In the rows, 128 means zero.
Known rows:
fopi: [125 207 144 146  82 159 133 133 101 187  96  45 107 158 113 146 143 198
 133 110  42 137 133  97 212 160]
rabe: [ 96 158 119 118 119 151 145 163  91  82  84 128 118 143 131 175 167 132
  71 140 129 132 128 132 134 111]
tedal: [100 122  81 134  86 108  83 147 138 167  92 192 118  94 144 120  83  97
 149 118 147 135 122 116  73 136]
skobrek: [148 154 145  55 137 159 149 153 169  67 141 153 132 139 145 199 132  88
 133 183 127 153 135 149  91 173]
biflaval: [ 97 164 128 164 105 164 141 166 131 157 109 116 112 177 130  94 125 154
 140  76  93  88 135 116 185 110]
brosu: [135 109 140 123 149 131 121 124 132  97 129 128 111 105 139 138 154 124
 122 116 138 118 121 125 101 122]
ribil: [150 124 120 108 143 142 117 117 103 110 121 104  94  99 133 145 141 113
 101 162 143 137 130 153 104 131]
drukir: [123 118 136 128 144 121 115 124 137 120 120 136 122 112 137 130 153 121
 134 105 123 116 113 112 119 130]
flatul: [100 120  83 134  91 112  99 151 138 164 102 193 124  96 138 123  84 104
 150 121 159 135 128 117  79 131]
klaras: [164 164 168  93 106 108 103 113 137 153 115 147 156 117 123 131  93  86
 184 169 108 148 156 119 168 191]
gramil: [168 139 133 126 130 153 119 105 110 145 131  54  82 113 132 129 134 146
 127 137 100 132 135 147 146 153]
bukivi: [183 144 153  98 127 183 133 120 132 126 170  41  62 134 118 127 159 141
  95 138  84 133 131 153 179 153]
sazur: [119 144 109  86 166 120 173 127 168  95 167 186 165 141 135 177 146 156
 101 149 134 158 102 123  52 123]
drote: [138 127 133 135 120 105  93 109 103 156 114 107 116 106 124 115 123 123
 137 144 135 129 127 130 140 137]
repek: [162 137 131 139 129 174 134 128 129 142 139  68  85 126 124 117 124 157
 131 126  96 130 142 142 147 156]
fudun: [122 126 110 164 110 184 154 158 143 153 141 130 107 148 125  74  91 159
 155  97 116 112 151 138 129 127]
klubriplom: [127 118 106 100 135 142 135 134 148  99 136 125 118 131 143 185 137 122
 106 143 139 151 119 139  72 138]

Facts:
μ(gakibri, lekis); μ(gakibri, bemim); μ(reklatel, fidra); μ(plinun, biflaval); μ(plinun, vumis); μ(baposas, guridruk); μ(baposas, piro); μ(rabe, rudrini)
μ(rabe, fopi); μ(gruzek, ludron); μ(trezi, nebi); μ(trezi, flimir); μ(mugufle, guridruk); μ(vaklok, mebril); μ(vaklok, fletram); μ(groplon, nudruk)
μ(flave, drote); μ(bise, brelak); μ(bise, klugru); μ(gotiflal, steklifli); μ(gotiflal, sotol); μ(gotiflal, plefan); μ(gotiflal, tinin); μ(tuklum, bemim)
μ(fimaber, piro); μ(noflem, klebolek); μ(groflem, korur); μ(trinem, fudun); μ(skudri, doflos); μ(skudri, brestu); μ(skudri, graklidon); μ(rezi, skastik)
μ(rezi, klaras); μ(rezi, sotol); μ(rezi, stutro); μ(rezi, teflun); μ(pusku, kleze); μ(pusku, bemim); μ(lodru, bruflafil); μ(lodru, rali)
μ(lodru, druskal); μ(tribo, rudrini); μ(tribo, biflaval); μ(ribil, mobupin); μ(ribil, kledrok); μ(rubrel, stuste); μ(brida, nadu); μ(brida, groklim)
μ(refle, lomo); μ(votron, kledrem); μ(monir, klilon); μ(monir, mebril); μ(monir, rolom); μ(neplu, lukon); μ(neplu, beman); μ(fodoklis, brodes)
μ(fodoklis, graklidon); μ(fodoklis, filu); μ(veku, pokil); μ(veku, gokego); μ(veku, demeson); μ(veku, beman); μ(fufor, niflu); μ(segri, nebi)
μ(segri, draplo); μ(segri, rusabre); μ(segri, dragro); μ(skobrek, klaras); μ(skobrek, brelak); μ(skobrek, klugru); μ(skobrek, rusabre); μ(skobrek, brozum)
μ(skorafim, doflos); μ(skorafim, fopi); μ(skorafim, flimir); μ(sazur, mizin); μ(sazur, draplo); μ(sazur, satol); μ(mipil, brozum); μ(loba, gokego)
μ(loba, teflun); μ(sizim, litan); μ(sizim, difim); μ(sizim, kizo); μ(sizim, kofli); μ(tredruk, klufledom); μ(tredruk, tekidrak); μ(tredruk, vumis)
μ(togram, trifes); μ(tuluvu, klugru); μ(grununu, kizo); μ(grununu, britim); μ(kigruk, loflis); μ(klubriplom, mizin); μ(klubriplom, flatul); μ(klubriplom, tedal)
μ(stuskal, tatragas); μ(stuskal, bemim); μ(peplu, batruk); μ(betru, klilon); μ(betru, nebi); μ(betru, sopoklen); μ(betru, grograk); μ(geklek, nebi)
μ(ladis, grograk); μ(ladis, grudrin); μ(dofleflan, fopi); μ(dofleflan, nebi); μ(brosu, statragum); μ(bukivi, lukon); ε(beman, 394); ε(klaras, 150)
ε(repek, 150); ε(nudruk, 150); ε(gakibri, 857); ε(reklatel, 813); ε(pokil, 150); ε(plinun, 857); ε(trozak, 150); ε(pledro, 150)
ε(klugru, 394); ε(baposas, 150); ε(bruflafil, 857); ε(loflis, 857); ε(flubu, 150); ε(nebi, 394); ε(florigos, 813); ε(pilus, 150)
ε(supe, 150); ε(trifes, 394); ε(rabe, 857); ε(gruzek, 150); ε(rali, 394); ε(triflem, 150); ε(drote, 150); ε(britim, 857)
ε(nadu, 150); ε(stuna, 857); ε(dovu, 150); ε(trezi, 857); ε(mugufle, 150); ε(vaklok, 857); ε(groplon, 813); ε(plefan, 569)
ε(suri, 394); ε(terir, 813); ε(kleze, 857); ε(skozus, 150); ε(flave, 569); ε(bise, 150); ε(brozum, 150); ε(flatul, 150)
ε(gotiflal, 857); ε(tirur, 150); ε(vumis, 394); ε(teflun, 857); ε(rudrini, 150); ε(tuklum, 150); ε(fimaber, 150); ε(sopoklen, 569)
ε(bemim, 857); ε(brelak, 394); ε(bremun, 150); ε(drukir, 813); ε(noflem, 857); ε(lomo, 857); ε(groflem, 394); ε(vene, 813)
ε(trinem, 857); ε(skudri, 394); ε(davati, 857); ε(stozi, 394); ε(klobos, 150); ε(rezi, 394); ε(pusku, 150); ε(fustu, 569)
ε(ponor, 150); ε(ludron, 394); ε(lodru, 813); ε(tekidrak, 857); ε(tribo, 150); ε(mobupin, 150); ε(kladru, 857); ε(ribil, 150)
ε(flimir, 569); ε(graklidon, 150); ε(grograk, 150); ε(rubrel, 150); ε(statragum, 150); ε(gagi, 857); ε(kledrok, 813); ε(brida, 150)
ε(grustul, 150); ε(refle, 857); ε(salin, 569); ε(tribek, 813); ε(zoskon, 150); ε(pledram, 813); ε(klufledom, 394); ε(stuste, 150)
ε(fopi, 857); ε(stigan, 150); ε(votron, 813); ε(litan, 150); ε(mizin, 150); ε(monir, 394); ε(stasaplen, 394); ε(filu, 813)
ε(neplu, 150); ε(lobril, 394); ε(doflos, 857); ε(tedal, 150); ε(fodoklis, 569); ε(veku, 857); ε(plirol, 150); ε(tinin, 150)
ε(fufor, 857); ε(zitrol, 857); ε(fidra, 857); ε(segri, 857); ε(skastik, 857); ε(piro, 813); ε(stemer, 150); ε(skobrek, 569)
ε(felo, 857); ε(klilon, 150); ε(tatragas, 569); ε(rolom, 813); ε(brestu, 150); ε(skorafim, 150); ε(gratre, 857); ε(bibrok, 394)
ε(mebril, 150); ε(tustem, 857); ε(zegil, 569); ε(guklu, 857); ε(satol, 857); ε(druskal, 857); ε(guridruk, 150); ε(mutrestak, 150)
ε(lekis, 150); ε(sazur, 394); ε(mipil, 857); ε(loba, 150); ε(gokego, 569); ε(demeson, 569); ε(sizim, 857); ε(buskul, 857)
ε(nunotu, 569); ε(batruk, 150); ε(tasel, 150); ε(korur, 150); ε(dragro, 394); ε(ladopun, 813); ε(kofli, 569); ε(tredruk, 150)
ε(groklim, 150); ε(togram, 569); ε(draplo, 150); ε(treras, 569); ε(sotol, 150); ε(tuluvu, 394); ε(grununu, 394); ε(kigruk, 150)
ε(klubriplom, 569); ε(stuskal, 813); ε(liflis, 813); ε(kizo, 813); ε(gramil, 150); ε(niflu, 150); ε(skizan, 150); ε(bruklin, 813)
ε(peplu, 813); ε(fletram, 150); ε(druplim, 150); ε(gralen, 150); ε(betru, 394); ε(geklek, 150); ε(ladis, 150); ε(dofleflan, 813)
ε(brodes, 394); ε(brosu, 813); ε(kledrem, 857); ε(ligrin, 813); ε(grudrin, 394); ε(biflaval, 569); ε(narubru, 857); ε(zadrur, 150)
ε(stutro, 394); ε(klebolek, 857); ε(tresker, 857); ε(tidi, 813); ε(steklifli, 150); ε(rusabre, 813); ε(difim, 150); ε(plaflido, 150)
ε(klilodrim, 813); ε(bukivi, 857); ε(flidel, 569); ε(mabek, 150); ε(fudun, 150); ε(tudak, 394); ε(lukon, 150); φ(klaras, salin)
φ(repek, skorafim); φ(nudruk, klilodrim); φ(nudruk, gratre); φ(gakibri, nunotu); φ(reklatel, noflem); φ(reklatel, flidel); φ(flubu, skudri); φ(nebi, sazur)
φ(nebi, bruflafil); φ(nebi, noflem); φ(trifes, baposas); φ(drote, demeson); φ(dovu, gralen); φ(dovu, tedal); φ(dovu, tustem); φ(trezi, brodes)
φ(trezi, flidel); φ(terir, rubrel); φ(kleze, ponor); φ(kleze, veku); φ(kleze, skorafim); φ(skozus, klufledom); φ(bise, plirol); φ(gotiflal, pokil)
φ(gotiflal, fimaber); φ(gotiflal, groklim); φ(vumis, rubrel); φ(vumis, fodoklis); φ(tuklum, trozak); φ(tuklum, sizim); φ(tuklum, groklim); φ(tuklum, tinin)
φ(groflem, veku); φ(groflem, tresker); φ(davati, lobril); φ(davati, vene); φ(ludron, sotol); φ(ludron, tustem); φ(lodru, ponor); φ(lodru, fudun)
φ(lodru, pledram); φ(tribo, peplu); φ(tribo, draplo); φ(tribo, stasaplen); φ(tribo, stozi); φ(tribo, ladopun); φ(kladru, klobos); φ(ribil, geklek)
φ(grograk, peplu); φ(statragum, pokil); φ(gagi, groklim); φ(gagi, monir); φ(grustul, rubrel); φ(tribek, plirol); φ(fopi, zegil); φ(fopi, brozum)
φ(fopi, ladopun); φ(stigan, ladopun); φ(votron, tasel); φ(votron, tudak); φ(litan, tirur); φ(litan, ladis); φ(litan, lobril); φ(litan, skorafim)
φ(doflos, lekis); φ(doflos, bruflafil); φ(doflos, sizim); φ(segri, mobupin); φ(segri, gralen); φ(stemer, flave); φ(stemer, rusabre); φ(stemer, teflun)
φ(klilon, stasaplen); φ(klilon, brozum); φ(tatragas, tedal); φ(tatragas, stutro); φ(brestu, zitrol); φ(brestu, loflis); φ(mebril, flatul); φ(mebril, stutro)
φ(satol, flatul); φ(satol, zadrur); φ(druskal, rezi); φ(druskal, fufor); φ(gokego, stuna); φ(batruk, groklim); φ(dragro, rubrel); φ(dragro, sizim)
φ(dragro, klugru); φ(kofli, niflu); φ(kofli, filu); φ(tredruk, fodoklis); φ(tredruk, pusku); φ(tuluvu, plefan); φ(grununu, nadu); φ(liflis, zegil)
φ(liflis, ladis); φ(kizo, skastik); φ(kizo, niflu); φ(kizo, stuna); φ(gramil, rolom); φ(gramil, rusabre); φ(gramil, lobril); φ(bruklin, ponor)
φ(druplim, skastik); φ(druplim, pusku); φ(druplim, narubru); φ(druplim, lomo); φ(betru, treras); φ(ligrin, mizin); φ(ligrin, plirol); φ(grudrin, pilus)
φ(tidi, trozak); φ(steklifli, ladopun); φ(difim, pledro); φ(difim, trinem); φ(plaflido, fustu); φ(plaflido, dofleflan); φ(bukivi, lukon); φ(bukivi, tekidrak)
φ(bukivi, zoskon); φ(bukivi, brozum); φ(mabek, lukon); φ(mabek, fudun); φ(mabek, felo); φ(mabek, kigruk); φ(mabek, biflaval)

Rows:
No name comes twice in this set of rows, the named rows included.
[144 144 102 151 185  72 155 146  87 148 179 146 216 124 138  96  67 157
 133 161 140 113 117 120 112  74] | lekis
[123 154 147  96  98 106  86 172 170 128 111 228 136 117 150 115 101  31
 175 110 122 105 119 106 132 152] | stutro
[117 135 140 108 112 109 113 147 159 124 132 162 150 146 133 106 105  79
 167 118 130 107 134 128 162 139] | plefan
[109 111 107 112 110 145 135 129 131 103 137 127 111 118 122 167 143 132
  88 133 145 164 124 138  91 132] | vaklok
[106 112 110 145 123 135 129 156 135 123 111 175 123 125 137 103 106 112
 133 122 161 126 139 139 100 108] | plirol
[ 98 109  91 122  86 118  92 182 129 136 118 191 112  99 137 124 108  80
 113 107 137 122 111 125 104 114] | tustem
[128 134 106 103  80  91  68 114 122 172 110 118 123  91 127 176 110 111
 132 138 108 161 103 104 110 165] | satol
[112 120 108 140 100 106 122 126 137 162 104 156 154 119 118 126  85 140
 168 130 129 147 136 110 102 149] | mizin
[159 156 144  75 136 137 128 130 126  95 120 132 120 100 137 175 119  99
 129 187 135 152 141 142  98 175] | bise
[133 103 157 125 187 130 150  79  72  54  98  66 144 137 114 163 188 125
  95 188 172 135 153 156 155 111] | tredruk
[ 95 165 117 126 150 156 147 166 115  66  81 157 112 149 152 165 180 113
  79 121 138  98 118 127 115  94] | skudri
[126 135 142 162 103 179 151 159 150 158 146 140 104 158 123  43  94 146
 157  94 116 105 162 147 168 134] | lukon
[123 130 161 120 117 102 104 107 149 138 125 137 126 134 123  92 144  79
 145  93 122  94 117 116 190 132] | beman
[179 174 167  39 170 103 136 109 115  99 199 126 143 133 122 141 164 102
  50 209 112 161  99 157 143 139] | gotiflal
[135 115 128 136 140 189 166 171 157 100 158 143  99 141 145 106 136 154
 127  84 117 107 129 132 103 125] | peplu

The same nodes again, as new rows of numbers:
Known rows:
mobupin: [136 153 152 150 162  92  99 137 127 121 140 115 138 115 124 115 152 150
 106 113 101 134 110 118 119 141 121 123 133 139 141 122 110 161 101 120
 130 144 124 151 129]
gotiflal: [ 97  99  90 109  98 160 191 110 124 158 141 124 125 131 170 130  76  39
 216 132 193 110 181 163 138 125 154 133  86 163 117 130 171  49 124 149
 147 129 139  86 151]
pusku: [146 126 161  99 100 123  86 171  85  70 125  86  95 113 138 161 154 135
 141 107 114 154 180  64 132 180 172 128  86 158 162 100 138 143  99 146
  98 192  94 123 168]
klubriplom: [112 111 120 111  73 122 131 135 118 126 136 122 119 129 160 143 153 104
 164 121 114 142 150 138 143 150 175 150 123 112 143 144 149 111 132 105
  91 128 125 137 112]
korur: [132 143 135 135 154 126 127 132 129 121 128 123 146 127 123 116 126 128
 111 118 122 137 119 126 118 126 112 123 125 128 130 128 117 153 120 145
 134 121 120 146 132]
nebi: [152 129  26 114 119 137 164  83 191 130 108 215 150 149 106  88  67 134
 122 134 130  60 113 101 147 102  68 140 169 118 158  61  72 121 172 120
 100  77 122 113 136]
triflem: [130 134 132 131 128 132 127 133 130 125 136 110 148 125 130 129 128 127
 116 127 118 135 125 134 113 139 118 130 117 130 132 130 126 136 122 139
 127 134 119 140 136]
sizim: [ 95 114 122 131 137 146 167 129  84  64 101 118  53 154 172 147 181  37
 189 164 155 171 143 140 133 110 140 164 114 172 132 127 182  93 134 138
  73 202 202 186  90]
sotol: [115 144 160 163 165  78  85 113  91 163 141 140 164 119 143  93 115 156
 138  86 129 122  91 126 137 157 106 110 144 164 136 114 112 148  73  95
 185 148 130 103 170]
zegil: [145 121 170 136 111 136  94 142  88 142  95 136 110 151 121 154 143 139
 108 122 133 160  97 101 143 127 151  94 141 107  71 179 142 139 156 121
 128 125 151 145  92]
trifes: [138 133 114 111 169 144 132 111 162 119 132 145 147  99 110 122 114 146
 124 155 111  98 135 130 130 110 120 140 147 127 125 109 115 127 106 151
 150 105 125 133 129]
flave: [ 95 117 163 109 103 138 124 139 115 124 138 105  94 126 131 152 172 110
 126 118 143 168 125 160 137 144 142 148 138 125 134 144 148 138 139 109
 130 151 122 116 114]
felo: [124 117 165 123 124 130 121 125 116 140 104 122 108 138 121 143 152 133
 111 119 136 144 107 118 149 128 147 110 135 118  89 162 141 132 161 118
 136 140 141 133 104]
klobos: [125 139 137 149 134 119 121 137 108 113 126 109 128 129 125 126 138 138
 120 135 117 147 119 127 118 143 115 126 120 136 131 135 128 146 118 121
 125 152 136 143 135]
tustem: [110 142 174 143 143  75  91 136 143 126 147 111 101 104 139 123 181 151
 125 113 102 121 120 119 140 140 156 123 134 152 142 127 124 123 114  99
 119 159 129 132 116]
flimir: [134 130 103 165 115 117  97 133 173 159 132 149 119 158 115 112 114 140
  85  97 131  99  89 115 127 117  94 114 151 129 152 101  94 117 183  96
 104 104 110 102 128]
betru: [142 102  67 122  37 125 167 132 148 113 146 165 114 118 132 135 128 146
 141 191  97 100 169 143 121 149 148 170 119  72 150 120 149  85 115  96
  63 116 146 116 127]

Rows:
No name comes twice in this set of rows, the named rows included.
[114 102  88 112  18  75 154 125 170 158 172 139 148 105 172 121 128 127
 182 123  98  93 159 141 139 172 178 153 104 100 154 140 136  85 127  86
  79 109 105  96 133] | segri
[135 135 117 119 162 143 127 117 143 113 116 152 130 101 109 131 130 150
 115 145 107 116 126 120 138 116 126 135 154 131 118 108 112 137 112 142
 146 127 132 143 130] | rali
[ 99  88 107 113  29 100 127 123  82 164 138 153 138 131 182 135 120 103
 211 111 132 136 147 143 156 176 190 140 115 124 124 149 162  94  98  87
 124 137 129  84 154] | skobrek
[140 125  84 119 137 129 141 111 168 118 132 166 143 113 119 120 116 157
 124 155 101  92 127 122 136 117 109 142 154 109 137 101 111 136 117 123
 117  98 129 137 123] | grudrin
[128 125 139 123 140 134 114 131 120 104 121 144 112 105 112 144 149 154
 122 152 108 125 138 122 139 126 134 137 143 129 130 108 130 133 102 123
 137 156 141 134 140] | tudak
[143 120  95 158  48 113 108 145 120 112 144 142  80 146 122 131 143 161
 113 158 109 132 133 128 118 144 132 152 126  98 164 116 146  86 142  71
  79 150 144  87 152] | dofleflan
[125 139 164 150 135 111 100 144  95 104 125 111 114 128 129 129 158 142
 120 124 108 154 115 115 123 153 123 130 120 144 139 127 139 151 109 113
 117 173 137 140 135] | plirol
[139 122  97 159  48 100 126 141 111 118 134 140 113 147 135 121 132 148
 124 144 108 132 120 121 121 164 112 147 114 105 148 123 140 126 141  85
  73 154 133 107 149] | geklek
[164 129 131 143 143 121 129 117  97 185 112 152 182 139 133 117  53 141
 139 121 135 114 118 102 117 121 128  68 109 114  56 184 134 125 123 149
 164  82 137 141 144] | steklifli
[134 122 153 140  96 145 123 148  90 116 112 106 122 143 121 147 134 139
 113 151 128 170 125 126 119 143 130 123 111 100  94 167 159 142 135 132
 127 152 146 140 122] | kigruk
[132 134 164 134 132 136 115 126  96 127 102 123 128 148 108 133 146 154
  91 132 141 171  92 124 133 141 111 119 143 110  99 152 127 186 153 127
 146 145 142 136 115] | fudun
[131 140  99 122 145 123 148 136 177 137 155 111 179 104 142 109  97 108
 137 123 118 102 165 138  94 115 121 135  97 137 157 117 117 109 104 154
 127  88  96 136 147] | druplim
[128 107 136 134  35 144 135 138  81 109 112 121 110 156 111 140 162 144
 111 164 126 187 112 152 128 175 120 150 132  64 110 167 163 161 159 100
  97 163 154 117 109] | ladis

